Here is a tiny trained network, its code and every weight. The questions are about switching its units off for an input and a target symbol, where a switched-off unit gives its printed mean instead of its output.

import numpy as np


def w(rows, s, z=0):
    codes = np.array(rows[::2]) - 128.0
    scale = np.full(codes.shape[1], s)
    scale[-1] = z or s
    return codes * scale


def f(y):
    return np.maximum(y, 0)


def softmax(a):
    e = np.exp(a - a.max(-1, keepdims=True))
    return e / e.sum(-1, keepdims=True)


def log_softmax(a):
    a = a - a.max(-1, keepdims=True)
    return a - np.log(np.exp(a).sum(-1, keepdims=True))


def net(x, mask):
    ids = ['ΠΣαεζθλτ'.index(c) for c in x.split()]
    T = len(ids)
    res = E[ids] + P[:T]
    r = res
    for j in range(2):
        rows = slice(4 * j, 4 * j + 4)
        q, k, v = (r @ M[0][rows].T for M in (Q, K, V))
        z = softmax(np.where(np.tri(T) > 0, q @ k.T / 4**0.5, -1e9)) @ v
        o = O[0][rows]
        res = res + np.where(mask[j], z, o[:, -1]) @ o[:, :-1]
    y = f(res @ A[0][:, :-1].T + A[0][:, -1])
    res = res + np.where(mask[2:10], y, B[0][:, -1]) @ B[0][:, :-1]
    return log_softmax(res[-1] @ U[:, :-1].T + U[:, -1])


Q, K, V, O, A, B = {}, {}, {}, {}, {}, {}
E = w([
[183,160,91],'Π',
[231,175,8],'Σ',
[69,51,51],'α',
[211,194,124],'ε',
[168,111,121],'ζ',
[107,154,204],'θ',
[115,121,184],'λ',
[183,232,134],'τ',
],0.016)
P = w([
[254,10,222],'0',
[70,236,129],'1',
[124,235,120],'2',
[143,221,118],'3',
[157,204,115],'4',
[159,202,101],'5',
[159,201,89],'6',
[170,194,92],'7',
[170,192,84],'8',
[171,197,72],'9',
[179,185,77],'10',
[181,192,72],'11',
],0.0081)
Q[0] = w([
[110,110,129],'h1',
[250,129,80],'h1',
[111,66,127],'h1',
[155,181,64],'h1',
[75,122,159],'h2',
[55,84,169],'h2',
[214,177,137],'h2',
[52,104,171],'h2',
],0.015)
K[0] = w([
[64,211,124],'h1',
[190,76,161],'h1',
[71,114,88],'h1',
[167,63,94],'h1',
[4,209,108],'h2',
[122,196,113],'h2',
[177,131,207],'h2',
[37,204,107],'h2',
],0.014)
V[0] = w([
[148,61,87],'h1',
[133,94,167],'h1',
[68,2,187],'h1',
[120,231,182],'h1',
[85,204,17],'h2',
[161,132,186],'h2',
[64,184,209],'h2',
[110,196,203],'h2',
],0.015)
O[0] = w([
[243,79,105,175],'h1',
[137,97,80,147],'h1',
[120,9,66,21],'h1',
[81,199,115,103],'h1',
[115,143,223,3],'h2',
[98,146,60,208],'h2',
[64,126,100,1],'h2',
[68,155,98,94],'h2',
],0.012,0.0086)
A[0] = w([
[82,191,79,140],'n1',
[169,201,224,134],'n2',
[224,253,145,167],'n3',
[181,3,204,134],'n4',
[35,121,218,141],'n5',
[103,254,202,254],'n6',
[243,89,31,232],'n7',
[29,190,133,115],'n8',
],0.0076,0.007)
B[0] = w([
[171,214,120,176],'n1',
[143,117,41,193],'n2',
[46,157,175,236],'n3',
[110,255,149,179],'n4',
[67,23,152,151],'n5',
[170,74,138,220],'n6',
[84,86,166,253],'n7',
[205,93,150,171],'n8',
],0.0089,0.039)
U = w([
[8,118,175,254],'Π',
[133,163,153,115],'Σ',
[206,133,128,94],'α',
[68,175,124,129],'ε',
[179,117,105,105],'ζ',
[142,163,79,55],'θ',
[129,126,98,56],'λ',
[198,176,85,58],'τ',
],0.014,0.0049)

Each question gives the input, a string of symbols that net reads in full, and the target symbol t.
The units are the heads (4 rows each of Q, K, V and O) and the neurons (one row each of A and B). Each row of codes is followed by its name. A weight is (code - 128) times the scale printed after its matrix; where a second scale follows, it is the last column's (O, A, B and U).
mask holds one flag per unit, heads first, then neurons. A switched-off unit (its flag False) gives its mean, the last column of its rows in O or B, instead of its output. The means were averaged over made-up inputs and are rounded, as every weight is.
A unit's drop is (log p(t) with every unit on - log p(t) with that unit switched off) / (log p(t) with every unit on - log p(t) with every unit switched off).
The circuit of an input: a set's keep is (log p(t) with only the set's units on - log p(t) with every unit switched off) / (log p(t) with every unit on - log p(t) with every unit switched off). Starting from all 10 units, units are removed one at a time, each time the one whose removal leaves the highest keep (on an exact tie, the one counted first), for as long as the keep stays at least 0.8.
units of the circuit, in order: the units of the circuit, biggest drop first
unit that matters most: the unit with the biggest drop
top k neurons: the k neurons with the biggest drops, biggest first
heads that matter: for each layer, one digit per head in row order, 1 if its drop is at least 0.15 and else 0, layers parted by /
input λ τ ζ Π λ ζ, target λ: units of the circuit, in order -> (n3, h1, h2, n7)
input α Σ θ θ ζ τ θ ε λ θ θ ζ, target α: units of the circuit, in order -> (h2)
input θ Π Π, target θ: units of the circuit, in order -> (n3, h2)
input τ Π λ ε ζ α θ α Σ ε, target τ: top 3 neurons -> (n7, n1, n8)
input λ Σ Π λ Σ θ τ τ Π τ λ θ, target Σ: top 4 neurons -> (n7, n8, n6, n1)
input τ τ λ ε Π ε λ, target Σ: top 3 neurons -> (n8, n7, n1)
input α Σ Π Π, target α: top 4 neurons -> (n3, n4, n7, n5)
input ε λ τ Π Σ α Σ Σ τ θ τ Π, target ε: units of the circuit, in order -> (n8, n6)
input Σ θ Σ Σ Σ Σ, target Σ: units of the circuit, in order -> (n3, h1)
input Π θ ζ ε, target Π: top 2 neurons -> (n1, n7)
input α Π Σ Σ τ τ τ Π ε ε Σ, target α: heads that matter -> 11
input ε ε θ λ Σ α Π Σ τ, target ε: units of the circuit, in order -> (n3, h2, h1)
input α ε α τ, target α: heads that matter -> 11
input λ θ Π ε τ τ ζ Π τ τ θ, target Σ: heads that matter -> 10
input λ θ α τ Σ ζ ε, target λ: units of the circuit, in order -> (h1, h2)
input θ Π τ, target θ: unit that matters most -> n3
input θ Π Π τ Π α ε, target θ: top 2 neurons -> (n3, n1)
input α τ Σ τ ζ τ τ τ ζ θ ε, target α: heads that matter -> 11
input τ Π α Σ θ ζ α, target Σ: heads that matter -> 01
input α α ζ ζ, target α: heads that matter -> 11
input θ τ τ Σ Π α Σ, target θ: unit that matters most -> n3
input Π Σ Π Π λ Σ Σ ζ, target Π: heads that matter -> 00
input ε τ θ ζ, target ε: top 3 neurons -> (n8, n2, n6)
input ε α θ ε, target ε: top 3 neurons -> (n3, n8, n2)
input θ α ζ τ Σ ζ Σ Σ θ Σ Π τ, target θ: top 2 neurons -> (n3, n6)
input τ λ θ θ λ Σ Π Σ Π Σ ζ, target τ: heads that matter -> 11
